Below are the code and all the weights of a small trained network. Each question names an input and a target symbol and asks about switching units off, where a switched-off unit gives its printed mean instead of its output.

import numpy as np


def w(rows, s, z=0):
    codes = np.array(rows[::2]) - 128.0
    scale = np.full(codes.shape[1], s)
    scale[-1] = z or s
    return codes * scale


def norm(h):
    return h / np.sqrt((h * h).mean(-1, keepdims=True) + 1e-5)


def f(y):
    return y / 2 * (1 + np.tanh(0.7978845608 * (y + 0.044715 * y**3)))


def softmax(a):
    e = np.exp(a - a.max(-1, keepdims=True))
    return e / e.sum(-1, keepdims=True)


def log_softmax(a):
    a = a - a.max(-1, keepdims=True)
    return a - np.log(np.exp(a).sum(-1, keepdims=True))


def net(x, mask):
    ids = ['ΓΛΩαβδπφψ'.index(c) for c in x.split()]
    T = len(ids)
    res = E[ids] + P[:T]
    u = 0
    for l in range(2):
        q, k, v = (norm(res) @ M[l].T for M in (Q, K, V))
        z = softmax(np.where(np.tri(T) > 0, q @ k.T / 4**0.5, -1e9)) @ v
        res = res + np.where(mask[u], z, O[l][:, -1]) @ O[l][:, :-1]
        u += 1
        y = f(norm(res) @ A[l][:, :-1].T + A[l][:, -1])
        res = res + np.where(mask[u : u + 8], y, B[l][:, -1]) @ B[l][:, :-1]
        u += 8
    return log_softmax(norm(res)[-1] @ U[:, :-1].T + U[:, -1])


Q, K, V, O, A, B = {}, {}, {}, {}, {}, {}
E = w([
[149,86,197,71,125,88,98,174,102,173,154],'Γ',
[109,101,116,111,66,173,172,55,254,130,129],'Λ',
[90,174,145,116,141,114,154,167,133,36,144],'Ω',
[126,163,36,183,167,101,71,173,216,133,132],'α',
[116,135,86,198,133,238,149,183,165,92,150],'β',
[124,95,185,169,149,78,21,99,130,99,123],'δ',
[140,173,114,115,182,78,199,157,148,161,155],'π',
[120,153,104,236,120,182,174,181,143,66,157],'φ',
[124,88,160,111,155,136,143,126,90,158,61],'ψ',
],0.019)
P = w([
[177,7,109,255,191,226,140,51,28,130,129],'0',
[192,75,86,84,120,165,190,173,189,116,32],'1',
[178,84,116,77,99,169,163,152,173,126,76],'2',
[167,99,107,88,108,152,166,137,175,104,95],'3',
[152,123,129,122,78,124,164,152,174,141,109],'4',
[134,136,123,132,68,117,158,147,174,148,119],'5',
[138,144,156,155,91,125,198,134,153,103,145],'6',
[131,157,172,171,86,122,192,145,155,101,162],'7',
[110,147,135,151,96,99,182,120,174,95,175],'8',
[71,141,147,170,87,106,174,124,176,124,214],'9',
],0.0071)
Q[0] = w([
[116,155,30,247,208,192,254,217,235,167,79],'L0H1',
[170,151,72,225,174,119,73,128,88,159,122],'L0H1',
[56,70,120,227,119,165,63,165,173,49,54],'L0H1',
[120,205,143,19,64,86,144,212,204,61,159],'L0H1',
],0.006)
K[0] = w([
[105,164,45,195,188,162,181,37,106,165,130],'L0H1',
[21,153,144,138,196,107,62,124,68,69,143],'L0H1',
[19,70,129,188,105,159,65,2,60,132,96],'L0H1',
[121,130,88,141,58,150,149,101,204,156,188],'L0H1',
],0.0067)
V[0] = w([
[147,108,139,108,51,145,118,153,146,123,170],'L0H1',
[110,126,99,87,207,163,104,110,92,201,97],'L0H1',
[164,145,176,118,145,123,131,119,67,125,39],'L0H1',
[145,107,165,105,119,138,137,3,212,119,153],'L0H1',
],0.007)
O[0] = w([
[162,93,49,149,131,183,192,126,143,52,144,137],'L0H1',
[134,104,101,152,160,120,148,146,154,2,195,87],'L0H1',
[95,171,72,133,110,132,133,147,184,132,215,65],'L0H1',
[177,146,187,127,126,212,136,174,175,135,120,253],'L0H1',
],0.0086,0.0052)
A[0] = w([
[88,131,179,65,89,98,178,144,232,124,239,79],'L0N1',
[113,200,134,138,87,57,111,184,192,97,151,144],'L0N2',
[98,117,114,132,102,187,167,86,148,99,112,177],'L0N3',
[122,124,172,89,211,86,138,178,181,123,55,160],'L0N4',
[1,248,124,60,135,94,122,129,113,71,188,3],'L0N5',
[194,75,159,38,149,160,155,130,112,184,81,171],'L0N6',
[110,156,118,153,172,137,169,164,162,120,191,151],'L0N7',
[110,110,148,192,94,117,152,58,179,128,127,191],'L0N8',
],0.0081,0.004)
B[0] = w([
[81,149,130,116,89,131,175,105,171,52,111,207],'L0N1',
[94,127,144,75,122,197,156,106,77,120,103,197],'L0N2',
[118,127,143,38,121,46,88,84,143,138,109,235],'L0N3',
[170,87,163,134,84,118,130,129,128,113,140,245],'L0N4',
[21,172,124,119,98,175,114,200,127,92,167,143],'L0N5',
[132,134,104,150,105,84,142,67,82,245,133,254],'L0N6',
[135,165,90,144,131,123,77,151,65,191,41,207],'L0N7',
[146,155,133,75,158,147,126,116,184,143,101,221],'L0N8',
],0.011,0.0062)
Q[1] = w([
[173,95,245,59,123,40,137,94,148,121,185],'L1H1',
[95,133,153,81,83,131,158,120,111,67,167],'L1H1',
[163,95,3,237,75,176,116,171,143,194,86],'L1H1',
[85,143,62,215,130,74,116,123,75,171,104],'L1H1',
],0.0079)
K[1] = w([
[155,176,164,83,25,134,127,61,234,193,125],'L1H1',
[21,193,112,50,102,123,180,167,198,196,94],'L1H1',
[128,114,64,254,122,153,85,173,58,143,134],'L1H1',
[114,136,105,180,121,58,120,116,65,161,153],'L1H1',
],0.0082)
V[1] = w([
[158,138,159,72,58,231,77,115,184,65,46],'L1H1',
[160,150,117,245,56,96,225,132,193,153,36],'L1H1',
[52,235,143,87,125,159,143,202,128,229,132],'L1H1',
[122,170,197,145,132,59,22,255,181,132,144],'L1H1',
],0.0056)
O[1] = w([
[119,190,25,204,169,97,124,135,152,131,79,222],'L1H1',
[154,182,250,210,102,219,2,135,204,107,207,253],'L1H1',
[93,221,106,24,186,175,151,212,199,149,119,120],'L1H1',
[232,207,115,115,90,183,60,38,87,139,178,49],'L1H1',
],0.0075,0.0057)
A[1] = w([
[198,29,160,69,153,42,209,146,34,228,160,107],'L1N1',
[136,148,184,131,96,112,175,144,139,89,118,76],'L1N2',
[203,124,157,151,122,92,43,1,96,33,218,3],'L1N3',
[134,150,208,98,105,132,132,69,162,178,26,179],'L1N4',
[62,111,222,105,177,103,163,131,236,109,98,54],'L1N5',
[72,110,201,200,111,113,103,165,214,64,172,71],'L1N6',
[42,89,114,54,145,109,215,229,68,46,184,63],'L1N7',
[194,40,167,145,140,84,191,111,76,205,148,127],'L1N8',
],0.0078,0.0032)
B[1] = w([
[144,149,148,217,144,34,152,190,46,193,172,166],'L1N1',
[112,90,124,103,159,132,119,52,135,134,139,145],'L1N2',
[107,144,19,126,242,51,117,79,159,21,209,142],'L1N3',
[133,33,107,138,118,54,125,110,148,99,220,247],'L1N4',
[140,116,163,152,23,99,153,43,170,125,150,190],'L1N5',
[146,147,115,62,108,102,254,35,168,139,140,169],'L1N6',
[88,158,74,227,59,164,202,126,111,182,204,151],'L1N7',
[142,172,164,180,165,105,105,175,29,229,243,164],'L1N8',
],0.0096,0.013)
U = w([
[161,153,159,141,149,73,131,182,94,173,113,205],'Γ',
[147,87,149,96,147,130,212,70,208,138,95,138],'Λ',
[46,162,65,143,101,180,151,163,148,93,154,60],'Ω',
[129,198,108,30,216,126,154,145,148,151,67,251],'α',
[108,104,181,71,136,175,74,163,107,74,94,251],'β',
[132,143,70,146,178,119,67,115,148,40,157,90],'δ',
[64,91,151,156,191,106,115,174,148,91,2,172],'π',
[187,176,99,127,82,140,95,69,69,127,35,23],'φ',
[194,185,132,175,146,181,105,202,207,112,101,83],'ψ',
],0.0067,0.0024)

Each question gives the input, a string of symbols that net reads in full, and the target symbol t.
The units are the heads (4 rows each of Q, K, V and O) and the neurons (one row each of A and B). Each row of codes is followed by its name. A weight is (code - 128) times the scale printed after its matrix; where a second scale follows, it is the last column's (O, A, B and U).
mask holds one flag per unit, layer by layer, with each layer's heads first. A switched-off unit (its flag False) gives its mean, the last column of its rows in O or B, instead of its output. The means were averaged over made-up inputs and are rounded, as every weight is.
A unit's drop is (log p(t) with every unit on - log p(t) with that unit switched off) / (log p(t) with every unit on - log p(t) with every unit switched off).
The circuit of an input: a set's keep is (log p(t) with only the set's units on - log p(t) with every unit switched off) / (log p(t) with every unit on - log p(t) with every unit switched off). Starting from the 12 units with the biggest drops (on a tie, the unit counted first), units are removed one at a time, each time the one whose removal leaves the highest keep (on an exact tie, the one counted first), for as long as the keep stays at least 0.8.
units of the circuit, in order: the units of the circuit, biggest drop first
most important unit: the unit with the biggest drop
k most important neurons: the k neurons with the biggest drops, biggest first
k most important neurons of layer l: the k neurons of layer l with the biggest drops, biggest first
drop when u is switched off: that unit's drop, to one decimal
input Λ β α Λ Λ β β, target ψ: units of the circuit, in order => [L0H1 L1H1]
input α ψ φ, target δ: 3 most important neurons => [L1N3 L0N6 L0N1]
input β Ω ψ β Ω, target Ω: units of the circuit, in order => [L1N7 L0N5]
input φ δ π Γ α Λ φ φ, target Λ: units of the circuit, in order => [L0H1 L1H1 L1N6]
input Ω φ Ω Γ ψ ψ π β φ ψ, target Ω: units of the circuit, in order => [L0H1 L0N5]
input α φ ψ δ Ω α Λ φ, target δ: most important neuron of layer 1 => [L1N3]
input π α Γ ψ β π φ δ, target δ: 2 most important neurons => [L0N8 L0N7]
input Λ α β, target ψ: units of the circuit, in order => [L1H1 L0H1]
input φ π ψ Ω π β ψ Ω α, target Λ: 2 most important neurons => [L1N6 L0N2]
input φ Λ φ π ψ π Γ β, target Λ: units of the circuit, in order => [L1H1 L1N6]
input α α α α ψ δ α, target δ: units of the circuit, in order => [L0H1 L1H1 L1N3 L0N6]
input α π Ω, target Ω: units of the circuit, in order => [L1N7 L0N5 L0H1]
input Ω π β π β Ω β π ψ, target Γ: 2 most important neurons of layer 0 => [L0N6 L0N1]
input ψ ψ Λ Λ φ δ β, target Ω: 2 most important neurons => [L1N7 L0N7]
input Ω φ π Λ φ α π φ, target α: 2 most important neurons => [L0N5 L0N8]
input β ψ δ φ, target π: most important neuron => [L0N6]
input δ β α φ, target φ: 2 most important neurons => [L0N7 L0N3]
input δ π α ψ Γ Λ β, target φ: 2 most important neurons => [L0N7 L0N3]
input δ α φ ψ Ω β, target φ: 2 most important neurons of layer 0 => [L0N3 L0N7]
input Ω π α π β α, target α: 2 most important neurons => [L0N2 L0N5]
input β Λ β β ψ Γ φ α, target π: 2 most important neurons => [L0N6 L0N2]
input π π Ω π, target Ω: 2 most important neurons => [L0N2 L0N5]
input Γ Λ φ, target Γ: most important unit => L0H1
input δ α φ δ α β φ π β α, target φ: 3 most important neurons of layer 0 => [L0N3 L0N6 L0N2]
input π Γ φ Λ δ π δ α, target β: 2 most important neurons of layer 0 => [L0N2 L0N7]
input π β β β, target β: 2 most important neurons => [L0N3 L0N7]
input β δ ψ ψ Λ α Γ δ, target Λ: most important neuron => [L1N6]
input ψ δ ψ Γ β, target Ω: drop when L1H1 is switched off => 0.2
input π φ ψ φ, target β: drop when L1N4 is switched off => 0.0
input Ω φ φ, target α: drop when L1H1 is switched off => 0.9
